Below are the code and all the weights of a small trained network. Each question names an input and a class and asks about switching units off, where a switched-off unit gives its printed mean instead of its output.

import numpy as np


def w(rows, s, z=0):
    codes = np.array(rows[::2]) - 128.0
    scale = np.full(codes.shape[1], s)
    scale[-1] = z or s
    return codes * scale


def norm(h):
    return h / np.sqrt((h * h).mean(-1, keepdims=True) + 1e-5)


def f(y):
    return y / 2 * (1 + np.tanh(0.7978845608 * (y + 0.044715 * y**3)))


def log_softmax(a):
    a = a - a.max(-1, keepdims=True)
    return a - np.log(np.exp(a).sum(-1, keepdims=True))


def net(x, mask):
    res = np.array(x, float).reshape(1, 7) / 4 @ E
    u = 0
    for l in range(2):
        y = f(norm(res) @ A[l][:, :-1].T + A[l][:, -1])
        res = res + np.where(mask[u : u + 9], y, B[l][:, -1]) @ B[l][:, :-1]
        u += 9
    return log_softmax(norm(res)[-1] @ U[:, :-1].T + U[:, -1])


A, B = {}, {}
E = w([
[164,25,104,97,80,128,132,151,143,213],'x0',
[119,103,253,225,74,141,65,139,123,112],'x1',
[168,189,104,211,114,180,148,109,123,192],'x2',
[5,126,120,133,123,163,131,130,135,152],'x3',
[136,173,164,113,112,88,199,149,146,171],'x4',
[151,106,159,105,60,193,187,76,115,60],'x5',
[106,150,83,139,36,70,95,125,167,78],'x6',
],0.0043)
A[0] = w([
[132,71,108,137,86,113,180,171,181,197,86],'L0N1',
[250,137,125,126,123,109,101,155,102,71,31],'L0N2',
[20,125,134,130,111,166,128,141,180,145,41],'L0N3',
[121,153,80,154,61,49,88,148,193,121,45],'L0N4',
[146,96,45,136,134,182,19,105,22,91,109],'L0N5',
[160,146,69,225,117,197,118,51,136,190,113],'L0N6',
[255,117,109,150,162,41,122,110,98,91,24],'L0N7',
[139,154,85,117,47,99,103,130,156,78,3],'L0N8',
[143,112,155,89,51,193,130,75,52,105,24],'L0N9',
],0.0057,0.0021)
B[0] = w([
[132,175,152,94,81,146,35,98,122,126,203],'L0N1',
[68,101,191,177,142,225,156,28,182,158,206],'L0N2',
[142,110,96,218,154,169,81,3,155,104,156],'L0N3',
[201,70,84,184,195,132,144,117,11,146,229],'L0N4',
[137,213,176,47,31,66,167,156,80,218,213],'L0N5',
[139,127,98,123,136,129,172,221,218,52,252],'L0N6',
[29,110,120,125,242,180,77,57,194,166,224],'L0N7',
[205,100,128,167,203,207,154,106,66,113,179],'L0N8',
[139,124,86,185,190,10,161,88,129,184,172],'L0N9',
],0.0063,0.0028)
A[1] = w([
[92,98,195,94,201,204,172,214,70,182,1],'L1N1',
[100,219,144,153,191,110,152,106,100,87,91],'L1N2',
[174,27,104,119,82,146,121,138,165,215,85],'L1N3',
[113,117,224,213,71,84,99,148,126,129,179],'L1N4',
[2,141,34,132,95,157,148,102,103,136,124],'L1N5',
[78,22,164,65,161,69,111,150,123,48,47],'L1N6',
[139,121,140,122,70,99,250,18,130,106,107],'L1N7',
[120,158,60,119,111,103,157,125,106,127,77],'L1N8',
[121,104,133,154,153,154,165,136,70,80,39],'L1N9',
],0.0066,0.0021)
B[1] = w([
[185,87,73,189,87,79,129,72,54,94,162],'L1N1',
[97,89,138,81,2,94,88,115,144,113,206],'L1N2',
[70,175,162,138,88,96,123,81,136,40,226],'L1N3',
[153,90,109,30,178,143,159,165,117,168,253],'L1N4',
[171,96,194,113,196,167,141,98,154,171,190],'L1N5',
[158,234,119,209,115,196,189,203,186,118,172],'L1N6',
[88,141,96,134,190,87,63,178,103,176,228],'L1N7',
[168,105,181,133,118,103,150,163,91,121,162],'L1N8',
[197,108,92,153,99,78,94,93,145,116,131],'L1N9',
],0.0082,0.0039)
U = w([
[63,94,196,195,226,207,111,2,232,165,172],'0',
[150,238,97,203,109,201,215,233,235,75,131],'1',
[138,99,129,58,155,129,143,156,129,183,253],'2',
[53,190,193,91,11,59,39,68,165,78,47],'3',
[197,68,70,228,141,60,140,55,56,92,55],'4',
[62,154,105,142,204,30,52,174,130,213,79],'5',
[119,210,168,55,81,96,133,144,78,230,74],'6',
],0.0077,0.0049)

Each question gives the input, the list of numbers given to net, and the class t.
The units are the neurons (one row each of A and B). Each row of codes is followed by its name. A weight is (code - 128) times the scale printed after its matrix; where a second scale follows, it is the last column's (A, B and U).
mask holds one flag per neuron, layer by layer. A switched-off neuron (its flag False) gives its mean, the last column of its row in B, instead of its output. The means were averaged over made-up inputs and are rounded, as every weight is.
A unit's drop is (log p(t) with every unit on - log p(t) with that unit switched off) / (log p(t) with every unit on - log p(t) with every unit switched off).
The circuit of an input: a set's keep is (log p(t) with only the set's units on - log p(t) with every unit switched off) / (log p(t) with every unit on - log p(t) with every unit switched off). Starting from the 12 units with the biggest drops (on a tie, the unit counted first), units are removed one at a time, each time the one whose removal leaves the highest keep (on an exact tie, the one counted first), for as long as the keep stays at least 0.8.
units of the circuit, in order: the units of the circuit, biggest drop first
most important unit: the unit with the biggest drop
top k neurons: the k neurons with the biggest drops, biggest first
top k neurons in layer l: the k neurons of layer l with the biggest drops, biggest first
input [-6,2,-7,6,-6,-1,-8], class 4: top 3 neurons in layer 1 : L1N1; L1N9; L1N3
input [-1,-1,0,8,6,0,5], class 0: units of the circuit, in order : L1N5
input [3,8,2,-7,4,-2,8], class 2: top 3 neurons in layer 1 : L1N4; L1N1; L1N6
input [1,7,-2,0,-3,-4,4], class 2: top 2 neurons in layer 1 : L1N4; L1N7
input [3,-3,0,5,-5,6,2], class 5: top 4 neurons : L1N7; L0N9; L0N5; L0N7
input [-3,2,-5,4,-4,-5,7], class 4: top 2 neurons : L0N4; L0N3
input [-1,2,4,-8,-5,-6,3], class 0: top 2 neurons : L0N7; L0N2
input [-3,-5,-2,-7,5,4,-5], class 0: units of the circuit, in order : L0N7; L0N2
input [7,2,-4,5,6,-2,7], class 3: top 3 neurons : L1N3; L0N1; L0N7
input [8,-5,3,-5,-4,5,-6], class 3: units of the circuit, in order : L1N3; L0N4; L0N8
input [8,4,5,4,2,5,-7], class 3: top 3 neurons : L1N3; L0N1; L0N4
input [8,1,-5,-7,5,5,0], class 3: top 2 neurons : L1N3; L1N5
input [0,-5,7,5,2,8,-2], class 5: top 2 neurons in layer 0 : L0N9; L0N7
input [-8,-7,4,-1,-3,-2,-7], class 3: most important unit : L1N2
input [-4,-6,-6,-1,6,6,-6], class 1: units of the circuit, in order : L1N6; L0N5
input [1,3,6,-3,8,8,-6], class 5: top 2 neurons : L1N7; L0N9
input [-3,7,-5,-5,-1,-6,-2], class 2: top 2 neurons : L1N4; L0N6
input [-7,-4,6,2,-8,7,4], class 6: units of the circuit, in order : L0N5; L1N7
input [-3,-5,-2,7,-5,-6,-1], class 0: top 3 neurons in layer 1 : L1N5; L1N4; L1N7
input [1,3,-1,-8,-8,1,-2], class 0: most important unit : L0N7
input [3,2,-5,-2,3,2,-2], class 1: top 2 neurons : L1N6; L0N5
input [-5,7,-6,2,0,7,-4], class 2: top 3 neurons in layer 1 : L1N4; L1N3; L1N7
input [-7,-6,-2,8,2,-4,6], class 0: top 3 neurons : L1N5; L0N3; L0N5
input [4,2,-6,-3,0,1,8], class 4: top 3 neurons : L0N4; L0N8; L0N6
